Small tables with named rows and columns. After each table, cells are looked up by row and column.

begule =
fields: rudo, dafuses, levoba, dok, gusor
tizalo: [5.6, 4.2, 4.4, 5.5, 3.7]
kovulin: [4.8, 4.3, 2.9, 7.7, 6.2]
duk: [7.6, 4.7, 3.9, 4.6, 4.5]
mitokov: [4.4, 2.4, 2.8, 2.4, 4.5]
poz: [5.8, 3.8, 3.7, 4.5, 3.8]
tunitip: [4.0, 3.8, 6.7, 4.6, 7.0]
varam: [3.5, 4.3, 4.9, 5.7, 7.0]
pabi: [5.7, 5.5, 3.9, 5.2, 4.4]
sez: [3.3, 3.3, 6.3, 4.8, 7.4]
gik: [4.5, 4.2, 4.5, 4.6, 2.5]
pareva: [8.6, 6.4, 5.0, 6.1, 4.8]
lazo: [6.4, 2.8, 3.6, 5.5, 4.4]
zoz: [5.7, 3.7, 4.2, 5.3, 1.7]
lutulon: [3.8, 4.1, 6.5, 5.1, 6.4]

tunitip, levoba => 6.7
mitokov, levoba => 2.8
gik, dafuses => 4.2
lazo, dok => 5.5
kovulin, rudo => 4.8
lutulon, dafuses => 4.1
mitokov, dok => 2.4
lutulon, gusor => 6.4
gik, rudo => 4.5
lutulon, levoba => 6.5
tizalo, dok => 5.5
tizalo, dafuses => 4.2
zoz, levoba => 4.2
poz, rudo => 5.8
lazo, dafuses => 2.8
kovulin, dafuses => 4.3
mitokov, rudo => 4.4
tizalo, rudo => 5.6
mitokov, dafuses => 2.4
varam, dafuses => 4.3
Which row has the largest dok? kovulin

rekupa =
         raduli  nid  pid
tugevo      215  117  176
robez       235  199  189
gopi        238  205  187
kidorug     149  139  184
bib         241  203  189
nepe        184   89  180
mem         176   86  171
pozatel     131  131  176
soki        226   32  173
nufe        233   98  177
tok         180   28  174
popeluz     120  210  191

pid of popeluz = 191
pid of pozatel = 176
pid of kidorug = 184
pid of tugevo = 176
pid of soki = 173
raduli of mem = 176
nid of nufe = 98
pid of mem = 171
raduli of bib = 241
raduli of tugevo = 215
nid of tok = 28
raduli of robez = 235
pid of nufe = 177
pid of tok = 174
nid of gopi = 205
nid of pozatel = 131
nid of popeluz = 210
Which row has the largest raduli? bib

gofef =
         raveka   kan  ritugen  nuvu   tas  dugopo  vupibe
nif        5.96  4.62     5.89  5.34  5.90    6.13    5.39
dinaz      5.62  4.62     5.83  6.19  5.47    6.40    5.69
tivup      6.36  4.99     4.95  5.62  4.99    5.92    4.67
logurim    4.96  7.49     5.84  7.08  7.30    6.35    6.46
dor        5.41  6.24     5.47  5.40  6.17    5.23    5.73
dobem      5.85  5.99     5.61  7.33  6.89    7.44    5.59
mozug      5.73  6.37     5.26  6.24  5.85    5.92    5.44
nezu       5.24  6.21     5.88  5.33  5.67    5.07    6.03
geb        7.23  6.28     4.54  4.09  5.67    5.04    3.76
lek        4.83  6.23     5.30  4.72  7.55    4.58    6.12
nazofet    5.96  2.34     6.69  6.13  4.95    7.45    5.67
fofo       6.35  5.91     5.51  5.07  5.99    5.74    4.95
turoma     5.54  5.03     5.95  5.31  5.65    5.63    5.76
rudib      5.84  5.40     4.79  6.24  4.85    5.79    5.08

What is the nuvu of nezu in gofef?
5.33
What is the kan of geb in gofef?
6.28
What is the vupibe of fofo in gofef?
4.95
What is the kan of rudib in gofef?
5.40
What is the tas of logurim in gofef?
7.30
What is the kan of turoma in gofef?
5.03
What is the tas of fofo in gofef?
5.99
What is the vupibe of nazofet in gofef?
5.67
What is the ritugen of fofo in gofef?
5.51
What is the nuvu of turoma in gofef?
5.31
What is the vupibe of mozug in gofef?
5.44
What is the kan of dobem in gofef?
5.99
What is the raveka of dinaz in gofef?
5.62
What is the dugopo of tivup in gofef?
5.92

tisopi =
|  | fata | nid | timod |
|---|---|---|---|
| keta | -45434 | 27425 | -14359 |
| devev | 72815 | 64077 | -50420 |
| gar | -522 | 29768 | 50433 |
| zug | 30172 | 30543 | 32304 |
| kes | 12843 | -10681 | -62005 |
| binose | -31495 | 32946 | 27168 |
| kopaduv | 47324 | 559 | 36738 |

fata of zug = 30172
timod of kopaduv = 36738
timod of gar = 50433
nid of keta = 27425
timod of devev = -50420
fata of kes = 12843
fata of binose = -31495
timod of keta = -14359
nid of kes = -10681
nid of kopaduv = 559
fata of devev = 72815
fata of gar = -522
nid of devev = 64077
fata of kopaduv = 47324
nid of gar = 29768
timod of zug = 32304
nid of zug = 30543

vebo:
,gopodal,dupu,sufirib,mudel,rinuzi,nemal,mikofud,lemop,bubuv
rinolo,0.59,-0.33,-0.18,0.14,-0.13,0.12,0.55,0.61,0.16
fup,-0.26,0.92,0.19,-0.40,0.88,0.54,0.70,0.74,-0.53
boma,0.50,0.25,-0.48,0.49,0.51,-0.30,0.37,-0.02,0.79
budos,0.80,0.34,0.05,0.41,0.39,0.32,-0.49,0.53,0.48
nubure,-0.36,0.36,-0.27,-0.54,0.18,0.02,-0.03,0.00,-0.50
fer,-0.48,0.11,0.17,-0.46,0.88,-0.34,0.70,0.84,-0.48
kib,0.28,-0.10,-0.40,0.08,-0.10,0.77,0.61,-0.31,0.22
bepepe,0.21,0.22,-0.41,0.73,0.25,-0.54,0.71,-0.36,-0.15
kida,0.58,0.94,0.34,-0.26,-0.24,0.55,0.36,0.91,-0.52
sokatuv,0.64,0.70,0.30,0.88,0.17,0.62,0.59,0.64,-0.37
nibolig,0.62,-0.46,-0.17,0.49,0.27,0.43,0.13,0.02,-0.42
semipi,-0.38,0.25,0.94,0.76,0.39,0.64,0.76,-0.03,0.06
foresu,-0.43,0.20,0.66,-0.06,-0.16,0.36,-0.54,-0.54,0.41
kase,0.01,-0.55,0.18,-0.17,0.31,0.36,0.41,0.85,-0.32

What is the nemal of rinolo in vebo?
0.12
What is the mikofud of kib in vebo?
0.61
What is the mudel of sokatuv in vebo?
0.88
What is the lemop of kida in vebo?
0.91
What is the bubuv of sokatuv in vebo?
-0.37
What is the nemal of fup in vebo?
0.54
What is the mikofud of semipi in vebo?
0.76
What is the sufirib of nubure in vebo?
-0.27
What is the lemop of foresu in vebo?
-0.54
What is the nemal of nibolig in vebo?
0.43
What is the gopodal of semipi in vebo?
-0.38
What is the sufirib of budos in vebo?
0.05
What is the lemop of kase in vebo?
0.85
What is the mikofud of kida in vebo?
0.36
What is the mikofud of foresu in vebo?
-0.54
What is the mudel of bepepe in vebo?
0.73
What is the bubuv of fer in vebo?
-0.48
Row with the largest nemal: kib

